Below is a small trained network, with its code and all its weights. Each question gives an input and a target symbol and asks what happens when units are switched off, that is, made to give their printed mean instead of their output.

import numpy as np


def w(rows, s, z=0):
    codes = np.array(rows[::2]) - 128.0
    scale = np.full(codes.shape[1], s)
    scale[-1] = z or s
    return codes * scale


def f(y):
    return y / 2 * (1 + np.tanh(0.7978845608 * (y + 0.044715 * y**3)))


def softmax(a):
    e = np.exp(a - a.max(-1, keepdims=True))
    return e / e.sum(-1, keepdims=True)


def log_softmax(a):
    a = a - a.max(-1, keepdims=True)
    return a - np.log(np.exp(a).sum(-1, keepdims=True))


def net(x, mask):
    ids = ['βεζηψω'.index(c) for c in x.split()]
    T = len(ids)
    res = E[ids] + P[:T]
    u = 0
    for l in range(2):
        r = res
        for j in range(2):
            rows = slice(2 * j, 2 * j + 2)
            q, k, v = (r @ M[l][rows].T for M in (Q, K, V))
            z = softmax(np.where(np.tri(T) > 0, q @ k.T / 2**0.5, -1e9)) @ v
            o = O[l][rows]
            res = res + np.where(mask[u + j], z, o[:, -1]) @ o[:, :-1]
        u += 2
        y = f(res @ A[l][:, :-1].T + A[l][:, -1])
        res = res + np.where(mask[u : u + 4], y, B[l][:, -1]) @ B[l][:, :-1]
        u += 4
    return log_softmax(res[-1] @ U[:, :-1].T + U[:, -1])


Q, K, V, O, A, B = {}, {}, {}, {}, {}, {}
E = w([
[218,21,143,61,229,220,90,150,185,95,101,16],'β',
[94,215,184,225,115,201,24,124,104,215,158,197],'ε',
[115,142,144,233,138,219,100,186,162,174,102,197],'ζ',
[183,108,162,107,192,42,129,197,132,154,19,152],'η',
[173,130,179,113,133,45,71,134,56,180,50,114],'ψ',
[141,104,153,103,205,229,2,40,28,130,238,9],'ω',
],0.0039)
P = w([
[115,228,6,47,8,129,110,140,176,128,125,60],'0',
[250,131,218,212,148,44,4,20,4,243,92,20],'1',
[91,109,244,164,250,248,166,228,13,22,20,199],'2',
[245,188,202,208,175,51,4,15,3,240,63,49],'3',
[7,229,191,58,239,243,170,246,229,42,209,243],'4',
[250,14,19,238,23,9,233,166,243,246,245,27],'5',
[133,181,253,41,210,168,30,200,17,62,32,59],'6',
[251,29,81,225,207,61,25,44,210,238,35,187],'7',
],0.0037)
Q[0] = w([
[10,248,213,21,194,228,192,238,58,17,184,149],'0.h0',
[250,15,14,215,15,30,77,28,233,239,219,79],'0.h0',
[79,168,6,23,9,20,253,20,26,52,219,79],'0.h1',
[66,178,6,20,3,10,255,26,40,44,225,96],'0.h1',
],0.0037)
K[0] = w([
[14,151,78,26,191,242,246,249,248,2,119,231],'0.h0',
[225,186,57,208,11,46,8,1,45,235,191,23],'0.h0',
[250,31,37,177,31,6,6,6,22,248,25,11],'0.h1',
[252,28,36,202,34,10,22,8,21,250,14,8],'0.h1',
],0.0037)
V[0] = w([
[231,67,224,232,194,60,68,44,34,245,104,105],'0.h0',
[226,111,137,175,124,70,30,38,50,254,139,39],'0.h0',
[4,158,200,216,211,221,121,126,118,38,216,251],'0.h1',
[25,230,147,231,24,66,104,188,210,250,75,244],'0.h1',
],0.0036)
O[0] = w([
[215,34,114,237,229,27,54,41,26,246,136,138,253],'0.h0',
[216,160,55,151,184,61,17,24,20,237,177,64,228],'0.h0',
[40,56,119,249,251,195,93,148,97,213,174,178,185],'0.h1',
[55,254,50,233,82,115,201,100,70,228,45,183,135],'0.h1',
],0.0036,0.0035)
A[0] = w([
[32,224,44,53,75,244,73,217,240,56,210,111,254],'0.n0',
[155,161,96,85,98,137,236,242,219,73,26,130,205],'0.n1',
[185,182,241,154,234,115,12,92,29,150,12,151,247],'0.n2',
[109,81,253,125,252,214,77,195,12,36,29,143,238],'0.n3',
],0.0036,0.0031)
B[0] = w([
[25,182,28,54,114,227,57,171,204,194,232,158,158],'0.n0',
[65,118,155,35,40,76,231,240,251,116,89,234,141],'0.n1',
[246,132,176,73,166,144,31,89,14,173,48,215,255],'0.n2',
[182,39,251,83,229,232,203,231,2,28,107,181,197],'0.n3',
],0.0034,0.0092)
Q[1] = w([
[170,167,238,108,213,221,29,93,42,132,21,223],'1.h0',
[229,19,7,238,78,6,111,35,191,234,183,63],'1.h0',
[145,156,246,96,227,220,42,120,47,110,55,193],'1.h1',
[197,5,3,243,143,7,126,79,201,251,231,76],'1.h1',
],0.0036)
K[1] = w([
[44,192,39,68,141,71,135,160,245,206,226,144],'1.h0',
[147,7,248,191,249,147,182,172,85,89,135,248],'1.h0',
[50,184,12,72,109,146,85,151,231,205,246,55],'1.h1',
[133,7,239,218,253,202,163,137,64,80,160,214],'1.h1',
],0.0037)
V[1] = w([
[201,90,222,25,65,33,248,241,247,5,8,156],'1.h0',
[211,150,92,68,162,142,3,19,22,185,206,22],'1.h0',
[166,21,125,14,152,246,116,115,222,2,248,3],'1.h1',
[8,174,101,186,67,253,227,243,246,80,222,197],'1.h1',
],0.0036)
O[1] = w([
[243,250,241,25,13,246,191,109,241,21,44,196,197],'1.h0',
[111,11,29,167,199,8,22,44,117,166,236,237,62],'1.h0',
[233,8,243,230,23,17,28,249,251,61,240,218,158],'1.h1',
[55,177,215,202,53,88,236,251,136,201,242,3,253],'1.h1',
],0.0038,0.0049)
A[1] = w([
[100,53,14,133,233,69,79,14,117,224,77,137,85],'1.n0',
[95,156,122,216,206,72,221,218,41,240,205,6,236],'1.n1',
[178,233,99,35,146,240,141,75,158,134,33,202,253],'1.n2',
[66,252,215,59,24,224,248,168,74,16,70,14,17],'1.n3',
],0.0036,0.0034)
B[1] = w([
[32,223,204,223,241,156,45,23,191,39,31,88,219],'1.n0',
[71,84,52,148,127,68,217,234,59,242,171,4,253],'1.n1',
[205,116,24,10,37,224,207,79,15,117,124,233,250],'1.n2',
[17,234,229,246,251,64,7,26,238,7,22,74,255],'1.n3',
],0.0037,0.0059)
U = w([
[247,99,237,210,15,93,116,194,219,128,220,176,147],'β',
[130,48,57,75,72,110,249,247,39,237,229,50,255],'ε',
[15,197,163,236,231,99,144,121,159,130,76,3,2],'ζ',
[88,239,126,155,201,199,75,3,183,19,16,181,2],'η',
[200,77,22,5,14,240,194,129,38,166,153,246,251],'ψ',
[51,30,122,180,194,19,16,136,168,77,194,234,155],'ω',
],0.0036,0.0026)

Each question gives the input, a string of symbols that net reads in full, and the target symbol t.
The units are the heads (2 rows each of Q, K, V and O) and the neurons (one row each of A and B). Each row of codes is followed by its name. A weight is (code - 128) times the scale printed after its matrix; where a second scale follows, it is the last column's (O, A, B and U).
mask holds one flag per unit, layer by layer, with each layer's heads first. A switched-off unit (its flag False) gives its mean, the last column of its rows in O or B, instead of its output. The means were averaged over made-up inputs and are rounded, as every weight is.
A unit's drop is (log p(t) with every unit on - log p(t) with that unit switched off) / (log p(t) with every unit on - log p(t) with every unit switched off).
The circuit of an input: a set's keep is (log p(t) with only the set's units on - log p(t) with every unit switched off) / (log p(t) with every unit on - log p(t) with every unit switched off). Starting from all 12 units, units are removed one at a time, each time the one whose removal leaves the highest keep (on an exact tie, the one counted first), for as long as the keep stays at least 0.8.
units of the circuit, in order: the units of the circuit, biggest drop first
most important unit: the unit with the biggest drop
top k neurons: the k neurons with the biggest drops, biggest first
top k neurons in layer l: the k neurons of layer l with the biggest drops, biggest first
which heads matter: for each layer, one digit per head in row order, 1 if its drop is at least 0.15 and else 0, layers parted by /
input η β ε ε ω ω, target ζ: most important unit	1.n0
input ζ β ε ω, target ε: which heads matter	10 / 01
input ω ε ψ β, target ω: which heads matter	00 / 11
input η ζ ζ ψ ψ η ω, target η: which heads matter	11 / 10
input β ψ ε ε, target β: which heads matter	11 / 01
input η ε ζ ω ζ ε, target ε: units of the circuit, in order	1.n3; 1.n1; 1.h0
input ω ω η ζ η ω η ε, target ψ: units of the circuit, in order	1.n2; 1.n3; 1.h1
input η η η η η β, target ψ: units of the circuit, in order	1.h1; 1.n3
input ζ η ω ε β η, target ω: units of the circuit, in order	1.h1; 1.h0
input η ε ω ω, target ψ: top 2 neurons	0.n2; 0.n1
input η ε β ψ, target ψ: units of the circuit, in order	1.n3; 1.n2; 1.h1
input η β η η ω β β, target η: top 3 neurons	1.n3; 0.n1; 0.n3
input ζ ε ψ ζ ψ, target ζ: top 3 neurons	1.n3; 0.n2; 0.n1
input ω ε ε, target ω: most important unit	1.h0
input ψ ω ω η, target η: which heads matter	00 / 01
input ω ψ η ω ε ω ψ η, target ζ: top 3 neurons	1.n0; 0.n0; 0.n2
input ω ζ β η ω ω ζ β, target ω: which heads matter	01 / 11
input ζ ζ ω ζ, target ε: top 4 neurons	0.n2; 0.n0; 1.n1; 1.n3
input ψ ζ ω, target ψ: which heads matter	11 / 01
input β ε ε ω, target β: most important unit	0.n2
input ψ β ω ψ β η η, target ψ: top 2 neurons	0.n3; 1.n3
input β ω ζ ζ, target β: top 2 neurons in layer 0	0.n2; 0.n0
input ε ψ ψ η β ε ψ β, target β: top 3 neurons in layer 0	0.n0; 0.n2; 0.n1
input β ε ζ ζ η ζ ε η, target ψ: top 2 neurons	0.n1; 0.n2
input ψ ζ ω η η ε, target ω: units of the circuit, in order	1.h0; 1.h1; 0.n3
input ζ ω η ε ζ ζ, target ψ: which heads matter	10 / 11
input ε ζ ζ ω ψ, target ε: which heads matter	10 / 10
input ψ η ε ζ, target η: units of the circuit, in order	1.h1
input ζ η η β β η η η, target β: top 2 neurons in layer 0	0.n0; 0.n2
